Below are the code and all the weights of a small trained network. Each question names an input and a target symbol and asks about switching units off, where a switched-off unit gives its printed mean instead of its output.

import numpy as np


def w(rows, s, z=0):
    codes = np.array(rows[::2]) - 128.0
    scale = np.full(codes.shape[1], s)
    scale[-1] = z or s
    return codes * scale


def f(y):
    return np.maximum(y, 0)


def softmax(a):
    e = np.exp(a - a.max(-1, keepdims=True))
    return e / e.sum(-1, keepdims=True)


def log_softmax(a):
    a = a - a.max(-1, keepdims=True)
    return a - np.log(np.exp(a).sum(-1, keepdims=True))


def net(x, mask):
    ids = ['βγδεζηλμξπστφψω'.index(c) for c in x.split()]
    T = len(ids)
    res = E[ids] + P[:T]
    r = res
    for j in range(3):
        rows = slice(4 * j, 4 * j + 4)
        q, k, v = (r @ M[0][rows].T for M in (Q, K, V))
        z = softmax(np.where(np.tri(T) > 0, q @ k.T / 4**0.5, -1e9)) @ v
        o = O[0][rows]
        res = res + np.where(mask[j], z, o[:, -1]) @ o[:, :-1]
    y = f(res @ A[0][:, :-1].T + A[0][:, -1])
    res = res + np.where(mask[3:11], y, B[0][:, -1]) @ B[0][:, :-1]
    return log_softmax(res[-1] @ U[:, :-1].T + U[:, -1])


Q, K, V, O, A, B = {}, {}, {}, {}, {}, {}
E = w([
[139,105,162,185,139],'β',
[170,96,159,120,125],'γ',
[49,96,78,138,122],'δ',
[26,142,118,118,91],'ε',
[100,173,197,63,90],'ζ',
[132,102,169,150,114],'η',
[145,65,118,154,134],'λ',
[106,112,144,172,129],'μ',
[139,109,142,113,120],'ξ',
[119,72,126,140,115],'π',
[143,77,111,115,127],'σ',
[55,171,178,107,92],'τ',
[152,78,157,137,124],'φ',
[66,157,150,2,75],'ψ',
[130,74,130,179,130],'ω',
],0.012)
P = w([
[151,170,96,103,122],'0',
[121,115,155,108,130],'1',
[143,103,162,107,46],'2',
[128,184,125,165,143],'3',
[105,104,170,109,150],'4',
[134,179,92,101,173],'5',
[118,176,145,179,137],'6',
[95,97,180,107,162],'7',
[137,70,199,108,3],'8',
[107,196,144,188,147],'9',
[88,90,189,104,170],'10',
[145,211,24,87,239],'11',
],0.017)
Q[0] = w([
[138,82,90,77,115],'h1',
[85,146,140,114,109],'h1',
[121,150,89,169,81],'h1',
[169,132,119,86,109],'h1',
[126,204,136,165,199],'h2',
[172,148,115,70,155],'h2',
[163,160,141,168,15],'h2',
[137,130,40,123,115],'h2',
[109,152,135,112,96],'h3',
[77,83,190,160,87],'h3',
[53,77,196,79,254],'h3',
[156,130,141,101,111],'h3',
],0.023)
K[0] = w([
[184,149,180,80,172],'h1',
[126,150,173,159,135],'h1',
[105,154,78,114,104],'h1',
[163,144,163,81,103],'h1',
[59,156,173,121,49],'h2',
[201,116,129,114,106],'h2',
[107,206,74,64,160],'h2',
[151,98,24,107,94],'h2',
[167,136,92,109,140],'h3',
[84,109,153,101,238],'h3',
[66,1,227,97,132],'h3',
[164,147,165,114,130],'h3',
],0.022)
V[0] = w([
[22,78,85,147,126],'h1',
[51,111,114,127,123],'h1',
[185,163,114,78,154],'h1',
[114,60,97,89,118],'h1',
[201,56,101,191,156],'h2',
[141,85,56,47,139],'h2',
[47,126,100,164,98],'h2',
[22,64,1,149,93],'h2',
[120,220,197,56,85],'h3',
[162,220,189,235,166],'h3',
[192,71,141,190,63],'h3',
[238,91,80,55,195],'h3',
],0.014)
O[0] = w([
[194,97,131,217,159,140],'h1',
[181,108,115,178,122,155],'h1',
[116,200,177,118,79,73],'h1',
[95,150,140,210,113,141],'h1',
[233,63,46,146,100,1],'h2',
[111,45,96,88,211,81],'h2',
[52,155,97,143,81,135],'h2',
[8,89,8,131,98,41],'h2',
[99,202,254,170,152,226],'h3',
[182,227,135,146,41,11],'h3',
[170,88,151,47,91,150],'h3',
[159,114,128,34,207,73],'h3',
],0.013,0.0045)
A[0] = w([
[195,119,114,103,124,121],'n1',
[137,217,72,157,182,125],'n2',
[164,248,34,112,204,47],'n3',
[117,118,157,155,139,19],'n4',
[143,57,159,113,85,45],'n5',
[161,181,122,106,172,6],'n6',
[107,80,146,107,39,101],'n7',
[179,213,50,158,166,151],'n8',
],0.018,0.011)
B[0] = w([
[217,172,101,73,144,254],'n1',
[145,43,151,140,121,238],'n2',
[1,232,107,143,33,146],'n3',
[137,170,67,80,107,239],'n4',
[32,136,120,147,75,241],'n5',
[159,92,94,198,146,186],'n6',
[165,101,125,192,136,187],'n7',
[100,132,92,105,157,174],'n8',
],0.024,0.0094)
U = w([
[210,147,116,174,55,66],'β',
[201,112,105,123,173,175],'γ',
[157,81,74,170,188,169],'δ',
[118,156,92,185,110,129],'ε',
[157,174,155,163,129,141],'ζ',
[162,91,236,132,1,136],'η',
[160,89,44,93,76,46],'λ',
[191,115,163,228,113,164],'μ',
[126,102,218,107,166,254],'ξ',
[120,50,160,133,33,126],'π',
[121,66,105,53,145,146],'σ',
[117,142,156,106,6,27],'τ',
[160,107,152,42,31,149],'φ',
[117,151,85,108,165,99],'ψ',
[177,118,66,170,21,28],'ω',
],0.0072,0.0081)

Each question gives the input, a string of symbols that net reads in full, and the target symbol t.
The units are the heads (4 rows each of Q, K, V and O) and the neurons (one row each of A and B). Each row of codes is followed by its name. A weight is (code - 128) times the scale printed after its matrix; where a second scale follows, it is the last column's (O, A, B and U).
mask holds one flag per unit, heads first, then neurons. A switched-off unit (its flag False) gives its mean, the last column of its rows in O or B, instead of its output. The means were averaged over made-up inputs and are rounded, as every weight is.
A unit's drop is (log p(t) with every unit on - log p(t) with that unit switched off) / (log p(t) with every unit on - log p(t) with every unit switched off).
The circuit of an input: a set's keep is (log p(t) with only the set's units on - log p(t) with every unit switched off) / (log p(t) with every unit on - log p(t) with every unit switched off). Starting from all 11 units, units are removed one at a time, each time the one whose removal leaves the highest keep (on an exact tie, the one counted first), for as long as the keep stays at least 0.8.
circuit, biggest first: the units of the circuit, biggest drop first
unit that matters most: the unit with the biggest drop
k most important neurons: the k neurons with the biggest drops, biggest first
which heads matter: for each layer, one digit per head in row order, 1 if its drop is at least 0.15 and else 0, layers parted by /
input λ η η φ ω ψ π, target ξ: which heads matter	010
input μ ε φ ζ φ δ ε η ξ, target δ: circuit, biggest first	h2; n7
input φ ψ σ δ β π ω, target δ: 2 most important neurons	n5; n2
input σ τ β β φ γ β ξ ω ξ, target η: which heads matter	011
input σ ψ φ, target σ: which heads matter	011
input γ ω σ ω γ τ φ μ ε, target τ: unit that matters most	h3
input σ γ η σ ψ, target ψ: which heads matter	001
input τ ξ φ δ η ξ σ ξ φ η δ π, target φ: circuit, biggest first	h3; h2; n1; n5
input ε ζ γ λ φ η δ ω ξ σ, target δ: circuit, biggest first	h1; n8
input σ ξ ω ω, target λ: 2 most important neurons	n8; n3
input ξ ω τ φ ξ σ, target τ: circuit, biggest first	h3; n4; h2
input φ ζ ψ η η β β τ φ ω, target η: which heads matter	011
input γ β ω ε ε ψ σ ξ ξ σ π γ, target ξ: circuit, biggest first	h3; n4
input γ λ φ φ λ μ ζ σ, target σ: circuit, biggest first	h3
input γ φ ψ π δ φ ε ω μ ζ β, target β: circuit, biggest first	h2; h3
input ξ η φ τ ξ γ λ ζ, target ζ: 3 most important neurons	n4; n5; n6
input β ζ δ ζ μ γ μ ξ ξ ξ ω δ, target ξ: which heads matter	001
input β γ σ β, target ω: 2 most important neurons	n3; n6
input δ ξ τ τ π ω σ ψ ξ ξ φ η, target ξ: which heads matter	001
input γ φ π ζ ζ φ ξ φ φ ψ, target ξ: unit that matters most	n5
input μ ε γ, target μ: 3 most important neurons	n7; n4; n5
input ζ φ ω σ, target μ: circuit, biggest first	h3; n6; h2
input φ γ γ ζ ζ δ, target γ: circuit, biggest first	h2; n1
input β ζ δ η μ γ, target δ: circuit, biggest first	h2; n7; h3
